In the rows, zero is written as 128.
Each row is followed by its class. Each block has new classes.
[116 113 139 115 136 120 127 156 129 137 123 120 108 138 160 148 128 120
 135 124 151 138 116 123 127 129 121 132 118 129 127 129 123 128 120 135
 128 115 153 143 144 141 129 122 110 114  65 133 148 153 132 130 118 145
  92 154 121 142 101 120 130  99 133 122 130 123 134 125 134 135 113 138
 169 102 144 125 122  99 132 139 143 123 124 104 186 120 123 134 136 192
 137 144 132 145 130 170 153 150 117 138 117 248 134 127 141 151 129 120
 118 150 153 148 131 138 129 130 104 149 129 128 111 127 142 144 134 134
 118 110 127 146 134 119 117 135 146 131 137 120  86 184 140 129 116 122
 114 131 142 145] | tenaz
[145 140 149 109 125 120 105 136 118 106 136 110 106 133 141 105 131 137
 108 117 109 135 103 121 130  74 112 124 104 135 172 132 150 133 130 130
 131 121 136 142 126 153 110 128 116 124  13 135 146 130 156  97 131 139
 109 144 132 112 102 115 127 113 144 129 123 136 137 125 136 130 120 128
 207 163 138 134 118 118 122 131 142 137 124 128 127 175 106 172 132 191
 126 142 138 134 128 110 115 105 109 134 115 227 103 148 126 161 131  92
 125 127 134  37 140 128 128 122 120 141 140 116 134 122 145 145 157  88
 129 120 102  86 142 168 115 126 189 132 134 141 157 186 162 127 120 128
 121 137 134 126] | Buler
[115 108 113 128 132 124 162 142 122 128 120 132 170 120 174 158 121 127
 140 125 129 111 118 110 125 161 119 106 149 143  89 101 112 135 125 124
 136 115 195 126 125 132 163 124 126 123 168 127 153 147 135 156 126 155
 122 132 133 155 176 127 131 150 122 135 122 121 127 136 152 131 133 129
  63  81 121 126 110 134 133 133 122 121 127 128 167  84 143 106 125 118
 153 111 128 139 128 123 142 150 134 128  98  43 151 124 132 113 134 131
 172  87 152 186 128 144 124 120 116 140  90 129 109 119 130 124  97 153
 121 131 162 146 125 131 132 124 110 146 133 130  66 110 141 129 127 129
 111 136 117 120] | suleg
[122 106 140 122 137 119 141 161 131 139 127 128 142 127 180 148 137 123
 133 128 133 129 106 123 117 141 124 123 119 136 124 110 121 130 118 137
 129 112 185 184 146 126 122 129 128 116  96 133 147 136 132 123 116 146
 109 153 123 153 107 139 135 130 133 122 134 122 147 124 109 130 108 134
 153 111 151 120 116 103 151 149 151 127 108 121 186 113 131 153 139 175
 151 138 120 141 123 174 151 150 112 134 112 202 123 131 134 154 138 152
 125 136 144 186 139 137 118 121  93 153 115 134 110 125 150 146 120 142
 122 120 138 138 139 107 126 127 150 131 141 111  56 196 121 130 124 127
 107 132 139 138] | tenaz
[116 128 149 135 133 126 144 122 131 132 133 150 154 122 163 114 136 127
 122 137 111 105 101 149 115 130 145 115 105 127 123 129 106 115 118 142
 133 124 165 143 140 120 126 139 135 134 154 127 110  83 136 128 119 123
 161 127 130 149 110 115 135 181 136 126 123 114 133 139 113 160 103 132
 130 145 144 129 116 125 137 132 133 137 135 127 142 127 132 151 123 106
 144 146 125 145 131 159 132 126 119 128 126  73 119 126 130 148 134 128
 109 121 147 198 124 137 127 105 112 123 127 132 122 121 124 129 120 132
 126 153 161 140 135 111 131 134 157 120 131 132  85 158  90 130 127 122
 114 126 135 119] | suleg
[153 134 142 103 126 119 109 132 108 109 131 134 102 141 165 143 133 132
 110 120 111 149 110 125 128  67 109 115 108 118 156 159 148 137 124 131
 113 124 130 130 144 147 111 116 118 170   4 133 142 176 131  95 123 134
  60 189 115 123  78 126 126  88 153 119 128 123 120 126 124 137 108 129
 183 133 144 122 106 127 130 129 151 118 139 128 166 178 107 113 136 204
 136 146 141 130 125 145 132 109 103 130 106 179 119 150 132 168 133  88
 121  76 134  68 125 141 135 150 102 139 139 126 133 114 124 128 160 133
 121 124 123  83 120 138 126 123 220 126 131 131 144 150 148 138 125 130
 121 113 144 144] | Buler
[113 124 134  74 137 126 128 142 140 145 129 135 143 130 137 135 131 134
 138 138 130 115 123 127 120 121 134 128 135 135 123 132 106 127 125 154
 127 130 123 138 131 117 151 128 138 136 176 133 111 139 129 146 118 128
 146 145 102 121 102 127 135 133 130 122 134 127 136 126 106 130 100 127
 118 117 136 128 130 101 138 136 142 127 131 127 157 128 126 138 131 137
 139 136 123 146 121 158 127 138 121 127 127 136 132 120 136 138 139 144
 111 149 131 169 129 135 120 117 125 132 124 126 121 122 140 135 118 137
 127 127 136 143 129 117 125 120 132 135 124 115  94 163 111 134 115 118
 113 122 124 138] | suleg
[139 122 112 119 125 121 105 142 117 105 131 121  92 139 115 131 129 140
 119 115 129 141 134 114 135  98 121 121 121 124 151 135 146 127 104 126
 128 123 109 125 132 145 123 113 128 120  33 125 146 164 125 108 127 126
  85 135 129 114 109 121 131  83 131 112 138 132 116 122 130 138 144 125
 163 129 126 128 138 139 123 119 124 128 112 129 124 151 114 117 143 177
 134 129 137 126 135 116 123 113 125 135 129 201 124 142 125 132 126 113
 132 120 120  58 133 137 130 159 136 137 140 131 142 128 124 133 160 118
 134 110 100 106 122 148  99 140 138 134 125 127 166 118 155 128 132 131
 133 128 132 142] | Buler
[ 70  94 114 154 132 102 147 164 176 178 128 153 195 114  71 183 118 108
 188 151 171 114 152 112 119 177 140 163 181 141  76 129  62 123 123 124
 132 135  92 149  97  77 140 145 133 134 252 146  68 109 129 220 131 114
 226 110  96 174 157 141 129 132  99 125 138 126 167 129  99 125 108 128
  30  83 127 123 156  90 109 143 131 148 131 100 169  71 168 151 123  74
 132 112 103 149 108 158 171 179 156 126 132 104 189  86 151 100 119 213
 112 252 117 252 119 112 139  75 157 149  90 143  95 124 166 134  59 159
 137 122 138 213 163  96 123 134   7 165 128  90  48 149  90 126 137 133
 105 134 105 142] | bepi
[127 117 100 114 129 126 156 151 124 138 125 103 149 125 193 135 140 124
 130 118 136 127 103 125 123 162 109 118 125 144 116 101 119 132 107 140
 151 105 197 141 137 154 141 125 117  95  56 130 173 150 131 131 119 176
  89 137 129 164 142 151 131 143 131 132 125 131 144 122 142 127 128 140
 162 100 150 132 110  99 130 139 133 119 115 120 182  88 123 134 138 179
 143 134 132 121 132 159 168 152 116 132 108 193 140 137 132 150 135 110
 156 116 174 189 134 134 125 125  96 150 105 122 116 115 149 146 106 152
 121 124 141 125 132 128 113 128 151 134 139 140  48 183 147 119 125 121
 119 150 144 129] | tenaz
[106 115 130 139 151 131 137 146 163 160 129 148 122 121 149 160 127 115
 151 141 152 136 133 139 119 179 148 136 129 111  89 130 103 118 123 141
 101 124 147 140 132 106 135 132 125 131 155 145 131 109 124 141 125 120
 118 153 112 140 103 135 121 136 129 119 140 101 129 131  92 130 120 118
  85  87 139 122 133 109 141 138 149 113 135 119 173 106 136 110 137 139
 149 130 130 133 126 204 144 125 132 129 134 118 144 121 138 135 137 135
 100 144 139 252 131 132 129 147  98 137 142 142 121 110 126 140 112 183
 116 119 172 165 118  98 150 132 104 113 133 118  53 137  71 133 132 121
  90 105 125 137] | suleg
